Each row is shifted at random along 4 fixed directions that mean nothing.
Known rows, with every step that occurs
A F T P B H: 1.83 4.40 5.20 -1.08 -2.36 -2.06 -1.05 -3.20 -1.16 -3.28 -6.21 0.81 6.61
 -1.11 0.67 -2.21 3.10 0.87 -1.42 1.84 -0.18 -2.87 -5.25 -3.32 -0.16
 4.74 0.69 -0.56 -1.63 0.98 4.10 1.00 -1.11 -2.88 2.53 2.94 -2.97 1.15
 0.44 -2.57 1.54 -0.02 -1.82
Y W J B H P D T: 0.35 1.53 3.20 -0.72 -1.10 -0.62 -1.93 -3.23 -0.75 -1.54 -4.50 1.06 1.97
 2.94 0.29 5.00 -3.31 -2.35 -0.47 2.11 -0.28 -3.28 -1.16 -0.53 1.31 3.15
 1.76 3.09 -0.44 -1.27 2.14 -2.99 -5.34 -3.05 2.97 3.23 -2.60 1.49 1.01
 -2.10 1.19 -5.98 -1.63
F A B H: 3.25 4.66 2.59 -1.27 -1.80 -1.41 -1.36 -2.99 2.10 -2.12 -2.12 -1.75 0.58
 -0.98 0.12 0.90 0.84 -1.22 -0.08 2.12 0.38 -1.86 -4.33 -3.87 -1.25 5.20
 -1.94 0.27 -1.92 2.42 2.30 -0.28 -2.45 -4.76 5.27 0.15 -3.46 1.31 1.28
 -0.26 -0.76 -1.29 -0.40
T D P W Y: 3.22 0.88 1.43 -3.49 -1.39 -5.32 0.86 -1.65 3.73 -0.73 2.19 -0.97 1.22
 1.48 -0.68 2.21 -0.97 0.91 -1.28 2.29 -3.18 -3.17 -0.60 -2.06 -1.27
 1.71 0.83 2.94 1.97 -0.90 2.56 1.55 0.67 -1.91 1.63 2.21 -4.85 2.06
 2.04 0.84 0.58 -3.18 2.68
D P W Y B: 2.61 2.70 2.73 -1.86 -2.42 -1.99 -1.06 -1.75 2.15 -1.05 -2.36 -1.20 1.85
 1.96 -0.15 1.24 0.21 0.46 -0.80 1.81 -2.61 -2.35 -3.70 -2.92 -0.19 3.10
 0.81 1.95 0.79 1.05 2.54 0.06 0.60 -3.09 2.08 5.08 -3.34 1.08 0.90
 -1.15 1.66 -2.15 1.52
Y W B H P D T A: -0.24 2.92 3.88 -0.71 -2.08 -2.51 -1.92 -2.67 0.20 -1.79 -3.73 1.00 3.87
 1.68 0.90 3.91 -2.07 -1.82 -1.19 1.95 0.89 -2.27 -1.33 -0.35 -0.17 4.28
 1.63 -0.41 1.02 -2.08 2.22 -1.99 -4.12 -3.98 2.35 4.89 -3.87 0.68 1.17
 -2.81 0.81 -4.01 -2.28
W Y B H: -0.40 1.21 -0.51 -0.77 -0.87 -3.14 -0.41 -1.72 0.44 -1.76 -0.72 1.99
 -1.36 1.29 -2.84 3.23 -2.64 -2.97 -0.37 2.37 0.18 -3.25 0.35 -0.45
 -0.33 2.85 1.95 3.57 -0.73 -0.45 -2.63 -3.86 -4.10 -3.26 3.96 1.13
 -3.67 0.79 0.45 -1.26 -2.87 -5.13 -1.20
T P B H Y: 1.01 3.21 1.36 -2.20 -2.25 -4.08 0.95 -0.91 1.82 -1.11 -1.36 -0.02 -0.50
 -0.63 -1.58 0.82 -0.63 -0.43 -0.33 2.80 -1.43 -3.69 -2.54 -3.10 -1.06
 3.18 1.09 0.94 -0.65 -0.16 1.62 0.23 -0.64 -1.65 1.80 0.73 -4.61 1.56
 0.55 -1.51 -1.99 -3.25 -0.01
W P T A F D: 3.29 3.38 2.94 -0.56 -1.55 -7.98 -0.71 -3.66 3.30 -1.01 0.19 -1.15 3.45
 1.33 0.27 0.10 0.64 2.67 -1.71 3.27 -1.36 -2.96 -2.40 -0.73 -0.82 3.37
 -0.20 -0.45 -1.65 1.15 3.14 1.44 -0.23 -4.88 3.58 0.96 -3.55 0.86 1.55
 0.36 -0.32 -0.29 -0.49
T A F D P B Y W J: 2.13 1.33 0.71 -0.50 -1.02 -5.09 -0.10 -1.15 3.98 -1.21 -0.44 -0.64 1.15
 2.62 -1.32 3.41 -2.80 0.41 -1.06 0.54 -1.55 -3.58 -0.59 1.56 1.13 2.96
 -0.13 2.54 -3.25 2.75 2.38 -0.26 -3.98 -2.82 4.11 2.72 -2.63 1.13 1.21
 -0.77 -0.01 -5.45 -0.18
B H P D T: 1.80 2.26 2.78 -0.92 -1.10 -1.91 -0.31 -2.40 -0.38 -2.94 -3.29 0.41 0.36
 0.60 -0.74 3.54 -1.54 -1.90 1.02 2.38 -0.62 -2.27 -2.23 -1.93 -0.47
 2.81 1.88 2.88 0.59 -3.09 2.49 -1.27 -3.04 -3.21 1.06 1.07 -4.05 1.02
 1.75 -1.40 -0.81 -3.88 -0.80
Y W J B: 2.03 2.39 0.11 -1.79 -0.49 -3.27 -0.61 -2.76 1.89 0.93 0.26 1.37 -0.31
 2.80 -0.28 3.95 -2.35 -0.13 -2.80 3.36 -0.73 -2.12 0.74 -0.44 0.58 1.73
 0.42 3.75 -0.89 1.23 -0.20 -2.02 -2.69 -2.71 4.85 1.49 -2.73 2.25 0.78
 1.74 -0.82 -4.71 -0.38
F D P T: 1.43 1.50 2.03 -1.51 -2.40 -5.74 0.57 -2.81 0.52 -1.01 -0.32 2.33 2.91
 3.38 1.61 1.76 -0.15 0.46 -2.68 3.43 -0.29 -1.57 -1.36 -1.76 0.24 3.22
 1.53 0.65 1.77 -1.44 -0.25 -0.26 -1.85 -2.67 2.90 5.85 -3.87 0.90 1.02
 0.93 0.67 -2.53 -1.37
Y W B H: 2.91 3.86 2.29 -4.88 0.11 -0.99 0.00 -2.96 2.77 -2.22 -4.52 0.23 -0.49
 -0.54 -1.59 3.83 -1.74 -1.20 -0.77 1.84 -0.21 -2.53 -2.29 -3.76 -2.73
 3.12 2.98 4.37 1.10 -3.79 2.77 -3.39 -1.73 -2.51 1.59 -0.06 -3.76 1.41
 0.91 -0.58 -1.16 -3.61 -1.75
D P W B: 2.43 2.67 0.40 3.35 -2.04 -3.35 -1.63 -0.17 -0.12 1.15 2.18 1.04 1.18
 2.18 -0.64 3.88 0.38 0.25 -1.13 3.28 0.70 -2.08 -2.28 -0.25 4.31 1.98
 -2.36 0.76 -1.66 3.53 -0.15 0.66 -1.65 -4.89 6.10 5.41 -2.27 1.77 0.23
 1.27 3.15 -3.62 1.75
F T P B H W J: 0.48 2.82 2.50 -2.29 -2.08 -3.33 -0.97 -2.55 0.97 0.13 -2.64 1.03 2.63
 1.10 0.22 1.82 -0.44 -0.66 -2.51 2.39 -0.46 -4.33 -0.63 -2.30 0.52 3.20
 0.17 0.83 -0.48 0.50 1.74 0.92 -1.79 -1.81 3.81 2.42 -3.60 1.31 1.61
 -0.48 0.29 -3.75 -1.88
A B Y W: 4.68 4.78 1.18 -3.99 -2.15 -2.24 -0.68 -2.65 3.48 -1.11 -2.34 -1.57 0.33
 0.27 -0.69 1.52 0.35 1.38 -0.41 1.07 -1.88 -1.82 -2.55 -3.64 -1.95 3.41
 0.58 2.73 -0.16 1.15 4.06 -0.89 -1.64 -2.60 2.05 -0.28 -2.31 1.70 1.49
 -0.02 -1.12 -2.20 0.88
T A B Y: 0.91 4.24 0.86 1.72 -2.23 0.06 -2.28 -1.68 -1.42 -2.78 -5.88 0.78 1.18
 1.93 -1.28 2.17 -0.75 -1.57 1.51 1.28 0.36 -0.25 -3.36 -0.41 1.22 3.96
 0.42 -0.39 -4.89 2.10 0.50 -2.84 -5.62 -3.81 2.18 2.79 -2.76 -0.76
 -0.07 -2.33 -3.33 -2.69 -1.90
T P W J B: 0.86 2.76 2.26 -1.72 -1.46 -0.70 -0.38 -2.82 0.06 -0.31 -5.16 1.00 3.04
 3.00 0.69 2.75 -1.86 -0.23 -2.45 2.92 -1.94 -1.75 -2.38 -1.97 1.21 2.34
 1.99 1.96 -0.31 -2.46 1.20 -1.77 -1.23 -1.08 2.08 4.76 -4.70 0.94 -0.42
 -0.63 0.19 -3.74 -0.92
J B Y W: 0.61 2.14 -0.85 -2.23 -1.35 -2.32 -0.77 -1.79 1.28 -0.52 -1.59 2.40
 -0.28 3.27 -1.20 4.58 -2.82 -1.42 -1.12 1.24 -0.44 -1.83 0.63 0.38 0.39
 2.13 2.86 3.55 -0.34 -1.15 -0.51 -4.29 -4.46 -2.13 2.37 2.16 -3.06 1.76
 -0.44 -0.56 -2.50 -5.67 -0.76
D T P W J B: -0.70 2.23 2.29 0.15 -1.01 2.02 -2.47 -3.13 -2.62 -1.27 -8.91 1.75 2.47
 3.84 0.09 4.43 -2.54 -1.15 -0.43 2.75 -0.94 -1.31 -2.63 0.00 3.15 2.06
 3.14 2.65 -1.41 -2.77 1.25 -3.06 -3.05 -1.40 0.37 5.23 -4.17 -0.50
 -0.20 -2.18 0.94 -5.04 -3.58
T P W J: 1.23 2.60 1.42 0.47 -0.73 -1.30 -0.62 -1.60 -1.03 -1.24 -3.87 1.42 2.13
 2.05 0.35 3.47 -1.98 -0.99 -0.96 2.85 -1.84 -1.74 -2.16 -1.83 1.94 1.65
 1.11 1.99 -0.93 -2.06 0.30 -1.25 -1.36 -2.06 1.93 3.89 -4.40 -0.79
 -0.03 0.23 -1.40 -3.86 0.13
J B H Y W P: 0.52 4.01 3.30 -0.59 -2.59 -2.02 -2.72 -2.20 0.62 -1.80 -3.41 0.99 1.47
 1.64 0.13 2.00 -1.50 -2.11 0.23 2.10 -1.13 -4.12 -4.41 -2.63 -0.21 4.12
 0.98 0.04 -2.12 2.06 2.12 -2.38 -2.36 -3.91 2.56 3.34 -1.39 1.16 -1.28
 -3.04 -0.40 -3.63 0.47
W B H P T A: 0.01 4.54 4.08 1.26 -2.47 -3.08 -1.80 -2.26 -1.45 -1.16 -3.38 -0.26 2.91
 1.28 0.39 1.43 0.69 -0.53 -0.30 3.07 1.31 -2.72 -3.44 -1.47 0.62 4.53
 -0.23 -2.18 -2.18 1.57 1.69 -0.24 -2.96 -4.93 4.06 3.65 -3.06 0.06 0.84
 -1.62 -0.50 -1.20 -1.97
D P B H Y W J: -0.94 0.85 0.57 -4.53 -0.35 -4.30 1.43 -1.21 3.59 -0.26 -0.72 0.95 -2.50
 2.77 -0.59 4.29 -4.18 -1.80 -2.96 2.73 -1.78 -4.86 0.74 -1.32 -0.91
 2.30 2.51 3.47 2.15 -2.25 -1.39 -1.92 -2.55 -0.51 2.39 4.01 -4.73 1.40
 0.80 -0.82 -1.84 -7.79 -0.99
F T A B: 2.33 5.45 2.43 -1.82 -0.89 0.19 -2.42 -4.27 0.17 -2.48 -7.34 0.41 0.86
 0.43 -1.23 1.27 0.00 0.20 -0.24 2.42 0.98 0.31 -3.11 -1.59 -0.54 3.40
 1.77 0.86 -3.68 -0.22 2.91 -1.81 -3.36 -3.39 1.31 1.37 -3.67 0.90 1.64
 -1.19 -2.37 -0.57 -4.58
W B H Y: -1.54 2.27 0.81 -2.76 -0.95 -2.23 -0.38 -2.11 0.50 -1.86 -3.77 2.60 0.00
 1.34 -1.02 2.52 -2.62 -3.25 -1.18 2.85 0.32 -3.06 -1.00 -1.42 -1.11
 2.73 3.10 1.64 0.46 -3.46 -2.42 -3.99 -3.93 -1.86 2.31 3.33 -3.61 0.54
 -0.64 -2.92 -2.20 -5.16 -2.45
B H P D T A F: 0.20 1.68 1.96 -3.76 0.45 -5.83 1.48 -3.43 3.75 -2.26 -1.54 -0.40 0.55
 1.36 -0.36 2.93 -2.51 -0.79 -2.41 2.78 -1.06 -3.04 1.25 0.50 -2.85 2.26
 3.35 2.66 3.37 -5.89 1.46 -0.74 -1.98 -1.85 0.98 0.36 -6.63 1.72 2.12
 -1.29 -2.65 -4.79 -1.56
H P B Y W J: 2.78 3.94 3.50 -4.12 -2.58 -1.76 0.13 -1.45 2.22 -1.12 -3.85 -2.04 1.20
 1.09 0.09 1.75 -1.14 0.75 -0.77 0.92 -3.72 -3.02 -3.18 -3.22 -1.54 2.91
 0.88 2.40 -0.62 0.13 4.15 -0.20 -1.35 -1.42 1.45 2.69 -2.79 1.05 1.48
 -1.36 -0.53 -3.22 0.66
B Y W P: 2.14 4.26 3.69 -2.76 -2.84 -1.36 -1.10 -2.20 0.48 -3.30 -5.49 0.49 2.68
 1.65 0.65 1.63 -1.25 -0.49 0.09 0.75 -3.39 -1.80 -4.93 -3.51 -1.84 3.72
 2.36 0.99 -0.10 -1.58 2.85 -2.40 -1.20 -2.80 -0.55 4.23 -2.63 -0.81
 -0.42 -2.37 -1.91 -2.40 0.28
P D T A F B H: 0.53 1.79 3.14 -0.95 -1.15 -6.28 -0.57 -3.50 2.24 -1.69 -0.57 0.84 5.76
 1.73 1.79 0.01 0.99 0.26 -3.20 2.42 0.38 -2.80 -0.55 0.44 -0.63 5.13
 0.08 -0.79 1.59 -0.04 0.63 -0.26 -2.83 -3.65 4.68 2.94 -3.74 1.33 0.92
 -1.28 1.26 -3.00 -1.70
F H P T A B Y: 1.73 4.94 2.51 -5.01 -2.34 -4.84 0.65 -4.50 3.80 -0.30 -3.09 -3.80 -0.40
 0.41 -0.56 0.31 -0.09 1.43 -1.27 2.13 -1.00 -2.74 -1.58 -2.51 -3.17
 4.63 2.25 0.14 0.93 -1.41 3.69 0.62 -1.15 -2.11 1.68 0.20 -4.70 0.89
 2.61 -2.37 -3.01 -1.95 -1.57
D P T A F: -0.37 1.60 0.56 -1.44 0.96 -5.61 0.86 -2.65 1.80 -1.31 -1.81 0.55 -0.27
 3.52 -0.48 2.77 -1.46 1.02 -2.74 3.76 -0.27 -1.67 0.54 1.10 0.05 1.50
 3.07 1.62 1.33 -3.12 -0.77 -1.01 -1.85 -2.20 1.37 3.10 -6.05 0.39 1.00
 0.56 -3.20 -3.78 -2.44
T D P W: 4.08 2.19 2.90 -2.51 -1.06 -3.22 0.74 -1.87 2.81 -1.47 -0.31 -0.23 2.17
 1.53 0.51 2.93 0.30 0.54 -0.69 2.40 -2.22 -2.08 -2.68 -3.56 -0.34 2.45
 0.65 2.59 1.18 -1.05 4.07 1.32 0.42 -2.53 1.39 2.78 -4.46 2.09 1.53
 1.49 1.00 -2.02 2.01
T A B Y W J: 2.55 5.09 3.51 -2.95 -2.37 -0.41 -1.81 -3.47 1.63 -2.27 -7.03 -1.42 3.35
 1.95 1.46 0.66 -0.57 0.19 -0.66 0.79 -2.36 -1.30 -3.76 -2.96 -1.86 4.96
 0.38 0.02 -2.20 2.17 3.62 -1.31 -2.98 -2.76 1.57 2.99 -2.23 -0.95 1.09
 -2.03 -1.99 -1.84 -1.04
A F B Y W J: 0.66 1.48 -0.57 -1.20 -0.65 -6.84 -0.37 -1.81 2.95 0.34 3.08 1.13 2.54
 2.83 0.38 1.66 -1.39 0.75 -3.85 1.67 -1.28 -4.04 1.69 1.46 1.09 2.36
 -0.67 2.30 -0.02 2.33 -1.72 -1.32 -3.53 -1.98 6.80 2.36 -1.07 1.46
 -0.13 0.71 0.00 -5.69 0.99
D P T A: -0.72 2.22 1.32 1.54 -0.35 -2.19 -0.95 -1.73 -2.00 -2.14 -4.37 1.91
 -0.27 3.84 -0.47 3.98 -1.73 -0.83 -0.11 3.37 0.71 -0.33 -1.71 0.36 1.96
 2.47 2.50 0.25 -1.59 -1.37 -0.92 -2.19 -3.54 -3.56 0.76 5.04 -5.02
 -1.15 0.46 -0.15 -3.43 -3.30 -3.25

Rows
1.32 3.34 2.65 -5.15 -2.00 -6.06 -0.50 -3.88 5.58 -0.93 -2.02 -1.12 1.11
 2.18 1.19 1.76 -1.22 0.30 -2.12 2.05 -0.36 -4.24 -1.22 -2.83 -2.74 5.14
 2.14 -0.27 1.95 -0.53 3.52 -0.19 -1.97 -2.31 1.95 2.88 -3.93 1.57 1.79
 -1.29 -0.71 -3.35 -1.68 : F D P T A B H Y W
-0.70 1.87 1.63 -3.64 -0.88 -2.20 -0.62 -2.97 0.25 -1.98 -6.36 1.73 3.93
 1.91 -0.63 1.64 -2.46 0.64 -2.76 0.69 -1.67 -3.06 -0.29 0.41 0.81 2.13
 3.76 2.75 -0.57 -2.99 1.18 -2.56 -4.04 -0.22 1.08 3.90 -3.58 0.40 0.37
 -2.83 -1.03 -4.93 -3.46 : A F T P B Y W J
3.31 1.52 2.19 -3.58 -1.71 -5.43 -0.10 -2.73 5.57 -1.17 -0.14 -1.34 3.62
 1.62 -0.09 0.54 -0.10 1.11 -2.55 1.40 -2.62 -3.82 -1.98 -1.80 -1.31
 2.77 1.26 3.12 2.00 -0.38 3.14 0.56 0.58 -2.27 3.54 3.85 -3.26 2.60
 1.07 -1.07 3.39 -2.71 1.92 : A F D P W Y B
0.06 1.39 5.35 -4.31 -1.84 -4.14 1.12 -3.76 1.07 -3.10 -3.61 2.32 6.99
 1.50 1.70 -0.83 1.69 0.07 -4.05 2.18 -0.27 -3.59 -2.24 -2.42 -1.26 4.71
 2.16 0.39 1.97 -1.82 2.00 0.43 -2.52 -1.39 2.66 5.85 -4.38 2.70 1.04
 -1.95 2.54 -2.14 -2.63 : A F T D P B H
0.78 2.46 3.12 0.47 0.23 -1.35 -1.49 -2.93 1.14 -3.71 -5.57 -0.85 1.03
 0.81 -2.05 3.57 -1.71 -1.80 1.51 1.65 0.46 -2.67 -2.29 0.05 0.31 3.39
 2.33 2.70 -1.99 -1.49 3.86 -2.23 -4.34 -4.30 1.77 0.22 -3.91 1.24 1.50
 -3.10 -0.99 -3.33 -2.34 : Y B H P D T A F
-0.02 1.45 0.29 2.42 -0.65 -7.19 -3.45 -1.55 2.81 -0.16 2.25 0.20 1.60
 2.17 -1.32 3.08 -2.61 0.85 -0.84 2.56 -0.17 -3.73 0.25 3.55 2.97 2.18
 -0.41 -0.38 -2.30 2.59 0.94 -1.06 -3.72 -4.73 4.38 2.32 -1.91 1.52 0.21
 -1.81 0.84 -5.06 -0.42 : H Y W P D T A F B
2.46 3.70 4.04 -1.37 -0.84 -3.05 -1.08 -3.92 2.37 0.02 -2.38 -2.15 3.87
 1.01 1.65 0.56 0.68 -0.27 -2.52 2.70 -1.49 -4.16 -2.87 -1.99 0.14 2.98
 -0.10 1.72 -0.18 1.21 3.35 1.30 -0.03 -2.87 5.45 2.64 -2.09 2.07 0.35
 -1.79 2.57 -3.00 2.33 : A F H P W J B
1.58 2.59 2.48 -2.56 -3.07 -5.76 -1.10 -2.76 3.63 -0.49 -0.36 -0.72 2.73
 2.57 -0.02 2.29 -2.13 1.91 -1.74 1.04 -2.32 -2.30 -1.24 0.43 -0.59 4.56
 0.99 -0.11 0.65 -0.44 2.96 -1.19 -2.10 -3.34 1.75 3.57 -3.52 0.94 1.33
 -1.77 0.23 -3.76 -1.41 : F B Y W P D T A
0.20 3.77 1.37 2.05 -2.68 -4.00 -1.92 -2.52 0.28 -1.39 -0.78 1.09 0.58
 1.48 -0.62 3.52 -1.36 -2.20 -0.36 2.87 2.22 -2.69 -1.02 0.83 0.97 4.25
 -0.74 -0.27 -2.72 2.08 0.86 -0.27 -4.88 -3.93 5.02 2.33 -3.13 1.53 1.55
 -0.92 0.02 -4.20 -2.39 : F D T A B H P
2.22 2.63 2.79 -2.26 -1.37 -5.31 -0.70 -2.40 4.37 -2.35 -1.83 -1.26 4.13
 1.40 -0.74 1.28 -1.99 1.45 -1.58 0.22 -2.50 -2.79 -2.62 -0.32 -0.87
 3.99 1.37 0.28 -0.79 -1.48 3.53 -2.27 -2.63 -3.10 2.32 2.73 -3.31 1.27
 -0.26 -2.46 -0.52 -3.18 0.20 : T A F B Y W P D
1.36 1.35 3.77 -4.25 -0.72 -4.34 -0.17 -2.89 3.77 -1.80 -1.90 0.50 4.13
 1.18 0.11 1.60 1.13 -0.29 -2.50 1.56 -0.17 -5.02 -0.81 -2.25 -0.74 3.17
 1.42 1.88 1.38 -0.65 4.16 1.38 -2.03 -1.64 2.92 2.18 -3.73 3.58 1.81
 -0.89 2.57 -3.31 -1.05 : A F T D P B H W
3.61 4.30 3.03 -2.41 -2.44 -5.30 -1.25 -2.85 5.24 -1.01 -0.46 -2.66 1.16
 -0.26 -0.49 1.28 -1.23 0.52 -0.40 2.09 -1.88 -4.05 -3.26 -3.57 -2.21
 4.88 -0.73 -0.88 -1.04 1.90 4.77 0.11 -1.54 -4.76 2.94 0.36 -3.32 1.99
 1.44 -1.94 -1.23 -2.22 1.55 : T A B H Y W P D
-1.01 3.28 0.59 -1.48 -1.65 -6.44 -0.79 -2.94 2.74 0.37 -0.50 -0.83
 -1.78 2.22 -1.37 2.21 -1.96 0.26 -1.58 4.03 -0.12 -4.56 -0.40 -0.52
 -0.40 3.62 0.97 -1.03 -0.84 -0.02 -0.83 -1.20 -2.98 -3.61 3.21 1.39
 -4.87 0.79 1.12 -1.44 -3.65 -4.17 -2.33 : W P T A B H Y
-0.31 2.00 4.05 -1.65 -0.66 -2.91 -2.25 -4.59 0.55 -3.83 -7.23 0.54 5.50
 1.06 2.21 -0.63 -0.27 -2.19 -0.03 2.04 -0.67 -1.67 -2.32 -0.57 -1.80
 4.33 3.47 -0.90 0.96 -2.04 1.86 -1.06 -2.69 -3.53 -0.15 3.48 -3.25
 -1.61 0.61 -5.86 -1.22 -2.52 -1.88 : P D T A F H Y
0.74 0.41 2.85 -5.78 -0.34 -4.96 0.10 -4.16 4.69 -1.89 -1.20 -0.02 3.84
 1.61 -0.72 1.20 -0.68 0.07 -2.87 1.08 -1.40 -5.56 0.41 -1.21 -1.55 3.22
 3.22 3.88 2.81 -2.41 2.78 -0.29 -1.45 -1.71 2.71 2.49 -4.22 3.17 1.88
 -1.87 1.83 -3.71 -0.74 : A F T D P W Y B H
0.05 3.50 1.62 -1.29 -1.13 -3.33 -0.96 -2.67 1.78 -1.37 -3.77 -1.43
 -1.88 2.14 -1.02 1.93 -0.87 -0.18 0.23 3.12 0.30 -3.30 -2.41 -1.68
 -0.15 4.03 1.34 -0.29 -1.40 0.98 1.55 -0.55 -3.09 -3.12 1.73 2.00 -4.12
 0.43 1.31 -1.80 -2.74 -3.39 -2.27 : D P T A B H Y
-1.00 0.69 0.16 0.34 -1.23 -8.58 -2.53 -3.39 2.93 1.34 3.06 1.51 4.67
 1.68 1.34 1.72 -1.22 -0.68 -3.40 3.15 1.70 -3.72 3.26 3.21 1.09 3.33
 0.21 -1.30 1.93 2.11 -1.36 0.05 -3.75 -4.98 6.06 3.59 -2.10 0.99 1.10
 -3.05 1.52 -5.17 -0.34 : P D T A F H Y W B
2.66 3.14 2.13 -4.56 -3.51 -4.56 0.64 -2.59 2.93 0.79 -1.36 -1.74 1.82
 1.39 0.47 0.77 -0.29 3.42 -2.27 1.93 -3.92 -3.10 -1.09 -1.87 -1.23 3.41
 0.33 2.28 1.50 1.52 4.05 2.16 0.66 -1.08 1.30 1.58 -3.57 0.78 2.87
 -0.28 0.86 -3.30 -0.53 : D T P B Y W J
2.23 2.93 2.63 -1.69 -1.94 -3.01 -0.95 -2.22 3.13 0.52 -0.72 -1.61 0.28
 2.77 1.01 1.59 -0.40 -0.49 -0.82 2.54 -2.48 -5.09 -3.19 -2.66 0.51 3.49
 -1.08 1.67 -0.95 3.89 2.65 1.56 -0.15 -3.04 4.33 2.96 -1.84 2.00 0.60
 -0.83 1.52 -4.24 2.54 : D P W J B H Y
1.88 2.02 1.31 -3.43 -2.16 -3.71 -1.08 -4.02 3.04 -0.07 -2.77 -0.89 2.80
 3.30 0.98 2.63 -2.13 1.20 -2.13 1.52 -1.92 -1.87 0.83 0.04 -0.69 4.06
 0.65 1.27 0.76 0.34 1.95 -1.09 -4.36 -2.89 2.31 2.45 -3.56 0.24 2.83
 -1.29 -0.77 -4.48 -1.85 : P D T A B Y W J
-1.13 1.09 0.80 -4.26 -0.42 -4.16 -1.04 -4.12 3.64 -0.49 -3.07 0.57 0.76
 3.18 0.85 3.97 -4.28 -1.74 -2.66 2.60 -0.65 -3.70 2.49 0.23 -1.39 3.60
 2.57 1.49 2.25 -2.67 -0.54 -2.81 -5.17 -2.00 2.07 2.40 -4.68 0.39 2.08
 -2.32 -2.34 -6.91 -3.12 : P D T A B H Y W J
-1.16 2.44 1.24 -2.43 0.54 -6.83 -0.80 -2.89 3.47 -1.09 -1.18 -0.33 1.09
 1.80 -0.14 0.45 -0.31 0.12 -1.87 2.69 0.31 -4.62 0.25 0.42 -1.01 3.52
 2.07 -0.11 0.16 -0.66 -0.22 -1.40 -2.65 -2.56 3.55 0.38 -3.65 0.86 0.18
 -1.52 -2.74 -3.64 -2.20 : P T A F B H Y
-1.24 1.49 -0.17 -0.30 -1.95 -6.99 -2.13 -3.53 2.90 1.00 1.35 0.87 0.33
 2.17 -0.41 4.01 -3.89 -1.13 -2.49 3.57 0.77 -3.31 2.02 1.89 0.91 3.58
 1.32 -0.84 1.08 -0.28 -1.32 -1.66 -4.26 -4.11 3.77 3.82 -4.14 0.90 1.30
 -3.10 -0.96 -6.50 -1.71 : F H Y W P D T A B
-1.85 2.24 1.39 -1.79 -0.36 -7.25 -2.28 -3.86 2.48 0.54 -0.96 0.87 4.18
 1.86 1.68 0.89 -0.51 -0.37 -3.47 3.13 1.57 -3.98 1.63 1.13 -0.24 3.50
 2.35 -1.63 1.93 0.05 -1.13 -1.25 -2.84 -3.91 4.41 3.77 -2.67 -0.20 0.19
 -3.15 -0.81 -3.78 -1.76 : P T A F H Y W B
